In the rows, zero is written as 128.
Each row is followed by its class; each block has classes of its own.
163 129  83 133 175 180 124 100  81 188  76 122 144 135 171 100  93 170 157 136  96  92 167 122 148 149 130 199 123 131 130 137 161 145  90 107 135 126 : zogo
162  97 178 166  57  56 138  74 133 138 198 154  53 180  72 157 185 114 129 106 147 145 130 148  84 155  42  70 127 109 165 118  90  57 105 160  49  99 : Veme
113 129 164 126  86 148 124 123 131 104 157 159 142 123 111  88 105 130 151 176 112 112 178 184 170 143 159 165 157  91 182 103 109 115 127 132 140 165 : fesuf
 46 135 209 114 132  79 141  92  92  68 106  85 151 155  41 113 175  83  98 163 123 127 162 101  73  70 191 114 105 120 161 155 167 176 140 115 121 160 : fesuf
 78 112 137 119  66 168 137 129 123 137 131 104 144 144 110 108 144 168 133 134  93  97 144 103 180 102 173 146 125 108 127 155 165  93 135 120 187 111 : gen
104 143 148  80 126 110 102 118  86  79 163  95 107 151 189 125 160 117 124 101 182 122 221 113 133 114  66 116 163 135 138 120 161 108 148  95  88 109 : seg
115 135 137 158 106 112 126 119 116  81 115 123 132 127 133 126 102 138 117 144 107 103 145  91 140 140 189 143 114 133 168 151 121 115 137  96 164 129 : febi
103 142 163 117 109 145 149 123 118 127 130 107 128 139  80  85 150 122 162 149 113 128 169 150 139  93 187 150 137 109 153 139 100 121 129 104 103 130 : fesuf
110 156 121 162  92 128 133 143 116 135 144 140 226 117 148 109  89 115  70 155  85 108 105 153 105 133 119 161 143 115 123 150  63 178 137 155 129 146 : Pov
181  81 131 124 167 101 152 110  88  73  67 135 169  77 154 178 216 159 147 111 162  87 173 191 106 145 102  98 103 122 129 130  62 172 105 108 132 142 : zogo
166 133 100 148 129 138  91 152 142 129 125 146  79 155 168 135 155 154 189  95 128 129 176 145  96 148 120 153 144 142 118 116 146  71 141 105 148 141 : febi
 78 112 146  88 109 109 103  93 115 206 142 134 153 138 205 152 213 120 161 131 100 164 172 157 127 139  64 110 126 139  96 125 141 165 148  93  34 117 : fesuf
 74 169  90 142 147 120 120 136 141 175 116 135 154 133  86 131  68 105 142 117 136  93  98  55 117 126 159 133 164 127 114 153 152 127 124 126 110 116 : Veme
131 134 116 140 154 112 140 146 111 106  91 110 171 143  95 139 113 135 111 100 168  87 155  79 121  86 156 127 164 134 139 137 124  85 102 111 102 118 : Veme
162 130 146 119 131 131 151 109 122 120 131 110  98 109 132 111  95 159 154 134 120 107 145 142 155 147 135 142 130 107 155 133  87 121  82 115 151 136 : gen
 98 146 130 157 181  98  97 108 120  87  85 158 177 152  95 136 159 118 116 107 165 164 157 138  79 148  76  85 116 100 125 132  47 176 119 153 117 160 : fesuf
133 153 120 146 131 168 129 153 124 239 123 128 182 139 163 120 156 205 156 123  86 103 125 135  85 153 112 168 102 106 110 137  78  74 103 140 184  97 : zogo
 92 157 130 169 130 113 103 171 141 148 121  97 132 141 122 161 111 105 160  96 102  72 130 126  74 123 102 123 100  86  98 122 117 194 104 213 201 160 : gen
105 153 110 144  84 111 132  87 102 142 110 140 232 168  69 131 105 120 138 117 130 102 177 118  88  78 151 135 156 152  98 151 193 144 107 158 107 143 : nulik
125  94 118 109 153 172 111 121 150  70 156 126 116 157 137 119 177 135 142 105 123 134 166 135 158 133  97 133 137 118 114 123 172 100 129  89 175 131 : seg
145 138 180 125 110  96 143 126 127 120 154 115  51 107 182 120  97 145 153 137 119 103 148 143 130 154 171 160 109 127 166 112 130 101 116 116  91 137 : febi
154 156 148 146  31 107 144 111  83  91 173 116 153 124 158 130 101 131 114 167 127  98 173 105 123 139 141 167 123 139 171 123 132 121  93 136  94 128 : zav
102 154 126 171  97 115 132  92  78 140 145 134 150 133 134 136 104 117 127 103 128 123 144  79 150 157 139 151 151 129 124 173 168 129 127 130 138 141 : febi
115 127 105 111 144 114 115 108 136  99 122 144 115 104 145 143 100 175 119 134 145 137 114 116 135 155 146 134 138 150 128 142 159 108 129 102 141 131 : Veme
125 113 181 142 100 105 111 135 149 102 179 136 195 109 115 117 157 147  90 115 146 163 138  96 138  85 125 118 135 118 159 121  62  69 112  60  94 114 : seg
117  97 160 146  89  66 121  90  96 105 142 141 173  98 128 166 189 151 113 100 160 121 139 114 107 120 133 103  99 126 133 146 136 128  93  90  65 125 : zogo
112 129  96 145 138 131 105 126 127 159  85 151 136  83 121 140  93 144 106 107 136 127 111  95 169 141 123 116 131 163 133 165 138 109 158 114 209 101 : Veme
 72 104 141 100  93 155 105 153 134 154 132 110 139 176 135 109 137 163 127 162  76 129 162 119 148 106 146 156 139 107 127 119 164 111 140 104 153 125 : fesuf
109 110 174  84 113  90 125 110  87 107 113 113  95 157 177 142 186  91 104  96 131  78 170 157 164  96 171 129 171 139 135 103 173 137 167 113  73 170 : nulik
144 120 155 139  76 125 177 121 110 150 134  86  81 130 182 124  61 125 140 158  68 109 149 127 168 125 173 182  87 132 139 112 135 184 105 140  54 128 : febi
143 173 103 179  90 166 148 123 134 180 145 101 170 145 133 159 125 160 176 108 117 152 144 101 143 138  82 148  97 117 103 142 105 133  93 162 217 103 : seg
112 132 122 103 110 125 127 137 144 168  94 135 149 127 142 142  95 143 111 127 144 138 138 143 143 133  97 126 137 136 113 131 151 124 144 126 155 120 : Pov
 85 171  98  90 136 125  66 141 119  82 111 129 197 141 120 124 131 121 162 113 135 123 199 153 103 113 133  97 175 125  85 134  75 169 146 120 170 138 : nulik
143 131 144 165  81 119 120  89 154 195 171 139 126 110  63 104 100 168 144 116  81 108 109 161 119 130 164 163 128 100 168 155  87  92  92  91 117 106 : zav
119 153 133 144 106 128 150 131 115 147 108 138 173 139 121 140 133 116 100  92 144 110 136  45 158 121 155 149 147 149 117 135 188 110 119 129 156 148 : Veme
 95  89 165 144 141  99 157  84  59  99 103 119 139 120 122 164 242 103 143 140 112 117 150 124  79 154  91  90  89 136  98 199 156 163 165 154 163 125 : febi
118 143 106 191 135 152  93 108 101 144 172 111 190 100 131 120 121 180 147 106  91  42 170 106 116 130 167 203 136 101 148 177 224  84  76 103 162  98 : Veme
104 100 126  93  69 162 122 169 136 128 142 116 136 135 153 127 147 141 114 133 108 100 156 188 173 110 132 153 163 103 120 111 157 118 169 117 152 120 : Pov
 93 147 140 156  78 114 117 143  89 147  83  84  93 129 107 146 139 153 135  90 166 105 162  85 161  83 146 116 120 121 145 167 129  93 153 144 190 105 : gen
 96 119 164 140 105  88 137  64 104  54 104 145 137 181  57 108 192  91 133 131 129 103 185 125 125 132 132  77 129 112 173 169  82 136 131 111 124 140 : fesuf
 86 134 135 116 106 141 119 127 132 110 152 106 167 165 144 129 157 151  98 104 129 140 162 111 142 101 111 135 139 121 124 128 130 109 147 100 149 118 : seg
 91 141  95 110 221 124  82 122  97  68  95 132 200 110  90 123 140  50 153 148 123 107 144 118  90 127 113  88 161 144 118 139 109 193 138 135 168 143 : Veme
130 109 150 149 109 132 101 102 133 140 154 132 138 125 123 116  70 151 119 150  67 154 123 138 181 151 133 157 119 113 135 146  75 109  78 116 162 146 : zav
113 120 127 103 118 200 144 150 111 136 140 111 142 163 126  96 180 152 127 159  95 120 174 107 146 138 140 173 150  92 132 123 169 119 140  92 165 118 : fesuf
159 132 147 132  62  95 179  98 128 117 157 120 120 137 110 107 110 164 127 103  99 101 128 162  94 105  95 125 108 139 135 146  68 170 109 158 131 117 : seg
157 136 144 158 113 140 138  85  92 146 166 118 161 138 153 113 171 142 160 106  81 101 147 109 152 141  91 149 129 136 140 173 126  93  93 118 214 117 : seg
 78 127 127 123 146 122 101 137 103  99  95 143 175 141  88 109 131  57 153  89 133 109 159  94 148  93 161 108 165 138 107 130 152 159 147 126 122 155 : febi
104 177 131 127 161 123 109 169 109  94 156 120 122  96 129 114  91  61 100 118 134 152 116 149 123 151 103 103 152 123 133 120  38 187 142 149 180 156 : fesuf
145 159 137 158 148 153 101 127  92 111 160 169 199  96  87  85 161  66 120 127 130 150 117 102 108 133 137 123 142 136 124 130 111 127 123 147 156 138 : nulik
105 125 113 120 156 144  96 128 119 144 102 114 146  81 162 121  70 168 127 147 118 165 114 121 138 118 118 135  84 156 109 137 152 143 110 145 166 121 : gen
 91 141 164 129 205 107  79 141 159 113 118 142 146 116 119 125 155  77 145  84 129 138 125 169 120 110 106 108 143 110 120 112  47 164 152 135 173 191 : seg
126 133 130 154 110 139 116 103 127 168 141 150 162 153 100 113 163 164 144 132  91 161 131 152  84 128 115 158 123 118 125 132 144 138 115 136 150 151 : fesuf
118 107 117  89  88 159 132 129 137 136 122 142 181 165 129 128 141 190 113 140 105 107 154 129 146 126 153 145 159 116 107 113 169 102 132 113 172 123 : nulik
113 107 137 141 110 132 128  75 117 118 154 148 148 104  72 103  81 112 109 176  82 152 109 189 130 136 151 145 123 135 149 149 112 153 128 125 149 157 : zogo
 79 132 149 111 109 128 126 109 114 173 133 112 123 135 122 127 194 170 171 127 103 161 108 112 148 123 158 118 115 132 118 170 134  81 127  98 177 107 : fesuf
139 132 106 114 165 147 164 117 120  68 129 130 157 133 136 133 136 100 124 104 119  93 177 144 100 186  96 122 132 103 104 119 124 221 119 131 134 142 : febi
113 106 157  95 104 162 148 141 138 147 138 123 170 164 155 108 181 186 111 113 100  96 161 116 157 115 113 157 147  99 125 121 128  93 142 102 176 120 : seg
135  93 133 102 130 158 151 139 136 116 152 115 157 133 141 127 162 162 134 144 105 122 120 114 145 114 128 153 148 120 124 122 141 105 122  89 166 127 : seg
111 106 134 155  51 157 148 154 113 136 141 101 178 151 127 151 173 149 108 133 124  90 160 147 157 104 136 159 137  81 132 132 160  93 135 138 135 100 : Pov
144 117 129  81 123 156 152 147  89 102 119 118 194 138 154  98 137 170  86 154  83  83 158  69 115 144 124 141 136 119  94 138 133 170 106 116 185 108 : nulik
 87 122 114 114 141 129 132 140 155 141  86 158 184 119 135 135 117 163 109 149 123 126 136 122  96 135 128 134 126 142 111 149 151 139 147 104 151 145 : fesuf
118 146 139 130  64 112 139 124 159 137 180 129 109 101 125 125  73 146 123 135 101 106 117 170 133 145 164 149 136 128 145 151  75  97 121 103 114 125 : zav
 84 153 144 151  77 127 111 120 103 157 117 135 222 129  90 126 116 120 126 141 122 114 154  84 128 100 153 151 126 134 130 148 154 115 118 148 153 133 : zav
119 156 136 117 179 154 135  96  54 121 144 124 203 122 119  93 149  52 124 181  97 134 140 114  94 166 101 132 137 130 133 142  91 179 115 134 149 147 : zogo
149 105 134 119 127 162 144 150 133  79 166 113 142 129 138 119 173 130 117 122 125 103 137 113 147 114 127 142 141 117 151 106 134 101 127  89 161 116 : seg
105 157 137  99 115 151 128 119 131 172 103 144 140 142  99 132 131 141 158 146 145 186 166 125 142 143 101 136 143 128  99 114 134 132 152 162 177 144 : Veme
107 140 162 140  79  82 118  95  99 123 166  95  94 109 147 125 108 177 124 157  83  82  95 121 104 124 192 175 127 108 178 151 153 147 116 114 147 158 : gen
 84  98 139 104 102 149 119 129 147 137 123 132 195 161 117 118 150 145 107 141  82  84 176 136 136 116 158 143 133 118 134 133 148  89 135  71 161 126 : zogo
105 116 138 108  98 133 143 150 125 133 118 101 127 143 120 133 139 174  95 133 111 124 143 106 134 110 136 134 130 122 116 139 116 112 146 120 148 100 : Veme
123 123 155  87 167 108 163 120 144 133 100 129 130 144 152 122 116 175 149 121 110  89 114 166 107 129 102 129 127 132 116 130  95 126 119 167 186 159 : seg
129 127 117 141 157 122 119 128  83  83 133 128 204 103 120 150 195  91 102  84 167 106 101 123 126 138 102  94 140 101 131 121 133 158 106 142 152 117 : Pov
108 107 119 100 145 143 216 127  76 184  51 124 111 114 141 122  59 132 122 142 141  66 142  69 156 135 145 166 145 155 102 171 236 152 156 147 101 120 : febi

Next block, with new classes.
153 118 113 126 120 101 112  93 139 122 115 133 121 117  99 170 126 130 140 124 137 121 113 117 138 144 154 148 126 109  92 129 134 145 117 133 140  97 : vid
144 162 133 132 106 109 133 126 149 150 124 126 122 130 140 130 119 123 139 127 118 146 152 109 129 123 115 134 126 124 115 124 107 136 119 129 133 127 : led
127 149 138 128 114 103 128 132 146 127 136 135 128 131 161 123 105 127 141 131 133 133 147 118 143 117 134 129 122 115 138 115  99 147 117 133 134 147 : gudez
136 126 115 139 101 120 127 121 180 125 111 120 127 112 135 127 124 132 159 123 125 129 109 105 124 123 130 135 114 122 135 115 102 126 122 126 125 128 : ruzi
128 134 146 129 122 113 124 126 136 147 146 128 129 128 163 139 109 121 135 104 106 156 150 168 148 148 132 124 122 132 126 121 102 157 125 125 148 132 : ratu
143 130 116 136 120 119 137 109 157 130 123 130 133 107 138 139 125 141 157 144 104 140 116 120 130 129 122 129 116 127 124 112 117 119 121 129 119 129 : von
121 138 127 109 127 135 112 150 135 112 129 126 130 127 118 125 120 129 101 141 127 127 118 108 126 125 144 136 163 121 146 126 120 138 104 114 130 130 : lig
135 135 109 127 108 119 128 113 158 126 113 129 131 113 131 123 124 139 159 133 122 130 124 114 128 118 109 130 117 119 140 120 107 114 140 126 133 127 : Lop
134 130 129 117 120 132 117 146 155 105 127 130 138 133 134 123 119 119 127 128 125 130 121  95 130 120 131 137 164 130 156 134 123 126 121 122 123 123 : Lop
112 148 130 116 126 126 118 156 114 118 128 149 129 125 122 108 116 117 132 141 144 120 123  99 144 113 140 137 165 142 137 117 114 136 107 137 128 120 : led
146 128 126 130 107 110 127 111 175 125 103 117 129 117 134 124 137 130 151 126 125 143 121  91 128 116 123 142 129 123 126 132 104 119 136 127 115 114 : ruzi
129 136 133 109 110 133 124 156 152 106 125 133 130 144 134 131 121 135 106 119 125 135 117  94 132 122 128 137 141 135 140 119 115 116 101 121 157 133 : ratu
168 167 133 103  98 100 135 133 136 121 119 122 142 139 146 130 116 116 164 127 142 125 135 123 173 117 100 157 119 131 139 101  97 135 102 144 132 149 : Duvin
144 159 111 131 114 127 131 120 146 148 136 144 117 133 146 111 126 119 147 129 134 141 151 156 134 122 126 126 132 117 129 133 127 140 129 131 128 130 : led
138 103 136 126 119 131 121 125 146 126 129 140 125 146 152 120 121 111 112 139 117 141 143 103 131 121 133 125 127 126 148 138  86 136 123 119 148 139 : ratu
128 116 130 128 118 123 127 147 146 132 128 120 137 129 153 105 122 115 112 122 137 133 180 121 153 130 132 140 124 112 119 122 107 167 121 105 143 126 : vabe
118 137 131 116 130 134 116 147 134 110 131 132 132 128 136 130 117 119 114 127 129 120 122  99 151 118 151 140 155 129 142 119 127 127 105 124 132 135 : vid
127 154 133 124 122 114 135 144 149 128 141 135 136 121 163 122 112 124 144 129 121 142 146 131 151 118 114 139 124 118 133 116 118 146 115 126 119 136 : vabe
122 132 131 112 146 131 124 136 139 118 131 143 140 121 127 126 106 123 136 134 107 126 110 112 150 127 155 147 161 123 139 130 127 129 116 129 137 127 : vuga
139 140 129 108 111 119 123 142 156 123 137 133 145 110 144 132 115 119 102 132 123 110 115 100 116 115 144 129 169 129 138 127 105 152 109 115 135 129 : Duvin
129 139 142 116 114 109 126 130 150 135 138 137 136 129 148 120 112 128 136 129 123 141 138 134 153 126 113 139 120 123 139 120 109 147 110 125 142 136 : ratu
131 129 104 136 120 114 116 110 154 115 113 129 119 109 132 132 118 137 158 140 124 141 108 127 128 129 129 136 142 118 129 126 121 129 111 121 116 119 : von
139 139 134 105 121 132 118 146 151 109 138 121 129 130 119 122 118 122 122 130 131 129 121 111 150 120 131 139 157 132 156 124 117 127 107 127 136 116 : Lop
145 105 106 135 114 119 127  98 130 119 110 143 129 135 107 154 122 127 151 133 118 140 139 108 137 149 140 147 118 103 109 122 120 135 115 130 131 122 : lig
128 149 132 104 125 121 122 156 154 111 127 134 137 125 136 128 120 133 121 149 128 126 120 112 151 120 136 140 147 134 135 118 126 127 108 130 126 133 : vuga
132 121 148 127 151 139  99 143 143 127 140 126 125 137 152 134 106  98 112 135 121 100 129 108 145 123 166 140 150 136 142 124 121 134 116 120 119 154 : vid
 94  63 101 151 151 127 111 110 133 117  90 127 126 139 154 136 129 114  78 143 121 131 191  99 135  94 149 149 107 121 119 125 132 117 160  99 108 122 : vid
132 112 113 134 113 127 119 105 157 123 112 131 129 113 144 128 131 130 152 142 115 127 126 118 139 122 124 128 119 124 131 133 104 122 122 117 117 131 : vid
131 118 109 137 113 126 129 107 156 122 116 148 130 117 154 120 133 133 157 149 111 130 130 103 126 118 124 126 112 112 121 140 105 119 120 122 128 131 : vid
159 123 111 124 121 119 128 105 138 126 120 141 125 130 106 158 115 131 140 132 129 129 131 111 139 144 156 138 121 102  96 114 125 121 121 133 123 122 : lig
127 146 128 112 130 132 114 150 128 123 128 138 127 139 134 122 120 119 130 120 134 137 123 118 129 120 144 133 160 141 138 127 124 123 119 127 133 122 : led
114 127 105 136 116 121 129 112 172 130 102 129 127 121 137 118 119 138 174 131 121 120 115 112  96 133 129 141 125 129 130 124  95 100 140 131 136 130 : ruzi
122 135 133 122 125 111 126 138 146 116 140 144 136 121 166 125 119 116 135 139 114 142 150 107 148 111 129 148 125 115 137 111 113 154 117 130 132 130 : vabe
134 141 118 154  61 143 131 125 149 132 151 164 127 103 126 137 121 138  86  99 155  89 159 115 122 123 132  82 152 119 128 133 108 163  84 111 147 136 : Duvin
171 107 112 117 134  97 135  94 156 141 111 143 119 130 121 162  96 110 124 152 151 133 131  99 141 123 163 135 126 105  84 134 122 122 138 134 119 135 : vuga
128 125 126 135 139 127 120  86 130 130 132 142 106 131 124 148  99 130 197 101 111 136  90 137 123 160 147 130 142 116 118 142 134 106 105 136 138 157 : gudez
149 115 105 128 118 108 120 111 148 129 118 116 119 128 121 162 107 114 150 130 125 124 114 118 130 144 144 149 120 119 114 114 132 132 128 127 121 133 : gudez
136 153 145 130 112 104 130 122 154 144 137 136 125 129 152 105 119 126 136 140 129 137 144 135 149 114  96 138 108 109 139 132 104 159 115 129 134 139 : ratu
122 113 117 136 105 128 123 104 162 129 109 114 125 108 135 119 129 126 162 110 117 128 126 118 119 127 131 133 121 124 139 121 107 111 141 128 125 129 : ruzi
136 115 115 130  92 129 119 108 146 129 109 127 123 113 124 130 132 134 139 118 138 123 122 134 138 134 110 115 122 137 134 120  99 124 135 121 136 136 : ratu
138 136 130 142 106 134 128 133 127 121 125 133 133 159 147 136 112 109 108  90 158 124 139 161 108 121 123 113 154 142 171 146 109 144 166 134 128 136 : ratu
148 174 126 127 115 115 135 127 154 141 145 157 145 130 145 138 112 138 133 124 128 128 155 137 148 122 126 136 123 114 128 113 116 149 125 127 133 134 : lig
138 152 138 124 117 114 127 136 147 120 147 142 134 116 158 139 117 124 141 123 119 139 133 124 147 119 124 132 130 116 132 118 131 154 109 129 120 137 : vabe
 14 111 113 162 109 133 117 153 181 100 114 105 130  94 187  82 122 159 119  81  92 127 167 149  51 131 139 128 142 113 125 139 117 135 140  97 145  97 : gudez
140 131 118 116 122 114 125 138 152 109 127 142 139 123 143 134 119 112 114 134 135 122 111 101 137 106 142 151 152 122 137 119 124 151 109 126 119 121 : Duvin
145 143 113 133  96 117 125 117 165 121 108 134 126 128 146 132 130 131 166 136 117 155 118 115 128 120 118 127 120 129 143 112 103 128 120 132 119 138 : led
138 146 139 109 135 141 123 149 138 111 133 132 140 130 121 123 116 127 109 132 126 114 116 104 138 122 158 136 163 124 142 118 118 129 118 126 126 137 : lig
134 153 129 112 128 122 114 151 140 116 134 131 131 125 147 131 124 117 113 127 123 120  99 116 120 110 128 144 162 135 146 133 124 146 106 120 132 129 : Duvin
145  78 127  87  93 112  95 119 115  64 128 118 125 104 130 168 112 141 141 105 170 127 141 183 186  91 141 110  86 162 142  91 122 115  81 133 124 113 : von
149 115 107 138 125 107 120 102 135 125 114 131 129 121 110 170 105 127 147 125 131 132 119 112 139 135 147 145 128 117 121 108 133 125 126 129 115 111 : von
144 135 121 126 104 125 132 104 149 126 114 133 130 113 132 119 133 144 154 140 112 141 140 116 146 125 118 125 111 110 123 118  91 125 117 123 132 140 : lig
126 138 134 134 119 111 140 137 149 133 135 123 139 129 153 107 117 123 145 149 124 138 151 116 134 125 121 144 112 114 140 111  98 139 118 137 128 120 : von
128 158 125 102 125 120 121 148 130 112 141 149 141 125 152 131 123 128 111 131 128 125 113 120 124 107 144 129 165 128 148 122 126 132 116 128 126 128 : Duvin
108 149 109 108 113 120 106 168 108 121 137 141 133 115 138 128 122 106  74 162 120 125 145  67 147 116 163 137 186 111 151  94 120 140 113 118 103 113 : Duvin
146 164 129 141 101 130 117 133 149 140 133 144 128 142 140 131 122 131 142 111 130 120 153 122 130 122 135 123 119 118 143 111 116 128 127 129 131 133 : led
148 125 115 128 104 123 126 113 151 142 113 124 131 125 135 132 128 125 177 119 119 148 120 126 125 136 120 127 111 126 129 121 113 116 127 125 121 129 : led
157 120 110 122 113  95 128  95 163 143 112 116 125 122 104 172 112 121 139 125 132 132 137 114 139 141 146 155 124 128 100 109 122 125 135 134 126 109 : ruzi
130 135 123 104 132 134 104 160 140 102 123 126 140 120 128 108 121 120 110 140 141  99 113  81 125 113 159 146 182 129 145 120 134 121 124 118 126 121 : von
137 143 137 116 141 126 101 136 148 120 131 135 130 124 132 143 107 120 127 131  95 124 114 106 143 141 168 145 177 120 133 133 129 141 113 120 137 132 : vuga
139 135 129 128 148 137 126 139 149 122 136 142 120 151 136 114 123 116 101 153 139 131 130 120 129 125 151 137 146 112 129 135 128 147 115 126 122 147 : lig
154 141 121 128  87 144 111 126 168 115 111 112 119 128 138 128 126 123 131  91 138 115 124 134 154 121 116 131 134 135 152 110 116 118 133 119 130 149 : ratu
123 108 110 130 113 103 124 113 132 133 119 127 124 114 124 141 107 120 141 141 135 123 136 109 138 137 142 133 118 114 112 110 121 140 124 125 121 135 : gudez
130 148 130 114 129 130 116 161 159 120 131 131 129 132 137 122 116 122 114 134 134 118 108  90 118 113 149 136 164 138 146 130 119 121 115 120 128 132 : ruzi
138 160 132 127 110 121 125 132 153 145 141 147 128 124 147 122 118 132 140 133 123 130 150 108 129 128 124 128 123 106 116 126  98 133 109 123 140 138 : lig
143 112 115 128 120  98 124  99 142 125 111 125 132 126 125 167 112 115 152 126 130 133 128 111 139 138 138 154 117 113 102 122 137 126 126 136 109 117 : vid
133 113 104 128 103 120 146 121 154 114 113 132 141 107 148 128 135 135 169 138 115 162 116 115 139 121  99 128 108 118 130 121 113 120 125 123  99 118 : vabe
133 153 127 106 123 132 115 153 151 113 136 131 129 127 132 123 111 128 121 127 128 126 124 109 138 123 140 131 169 128 144 125 130 120 113 120 134 131 : Lop
123 146 145 133 126 112 126 125 138 145 142 156 135 133 153 115 118 116 152 140 118 127 160 119 137 123 126 140 119 127 127 118 121 151 114 140 133 144 : led
153 121 105 128 119 101 113  97 135 120 110 133 116 130 122 164 129 120 133 129 127 134 119 114 128 124 140 152 119 106 117 120 125 137 121 131 128 113 : Duvin
152 128 126 133 115  96 122 104 128 145 110 118 121 128 104 156 115 121 172 119 125 143 123 121 128 156 146 145 111 113  99 110 110 138 127 146 132 104 : led
135 155 135 135 127 115 123 141 152 117 135 141 125 127 152 125 133 132 126 133 126 144 139 119 151 113 120 141 127 113 130 122 122 158 114 124 123 122 : vabe
 92 137 138 120 140 148 132 118 141 134 127 139 115  91 123  96 128 154  82 126 128 140 145 128 148 115 142 105 177 141 113 134  89 133 110 103 159 140 : lig
100 120 121 146 116 121 131 107 149 141 115 136 140 108 125 124 131 131 150 133 110 136 141 107 143 142 131 138 139 136 142 103 105 130 139 130 114 127 : ruzi
129 126 109 135 115 116 125 106 150 117 107 131 134 103 137 119 132 144 161 138 119 134 118 118 124 122 121 133 123 118 134 119 115 128 129 124 131 127 : von
131 149 144 134 113 125 103 129 149 128 137 141 123 124 149 144 115 132 126 120 130 119 137 114 148 130 146 113 145 132 135 123 100 138  99 118 134 147 : vid
127 139 149 114 136 100 134 117 163 138 140 139 149 124 157 124 105 129 145 138 112 141 142 144 144 117 123 143 117 116 142 136 118 158 118 131 142 143 : vuga
151 129 103 140 105 104 119 120 150 135 109 119 119 135 110 168 110 113 132 118 144 137 124  97 133 138 154 148 131 113 127 106 118 139 134 130 121 112 : ruzi
141 147 123 115 123 132 123 145 143 106 128 135 134 136 139 135 122 120 101 121 127 120 110 106 126 102 138 142 163 132 155 127 117 134 111 122 137 127 : Duvin
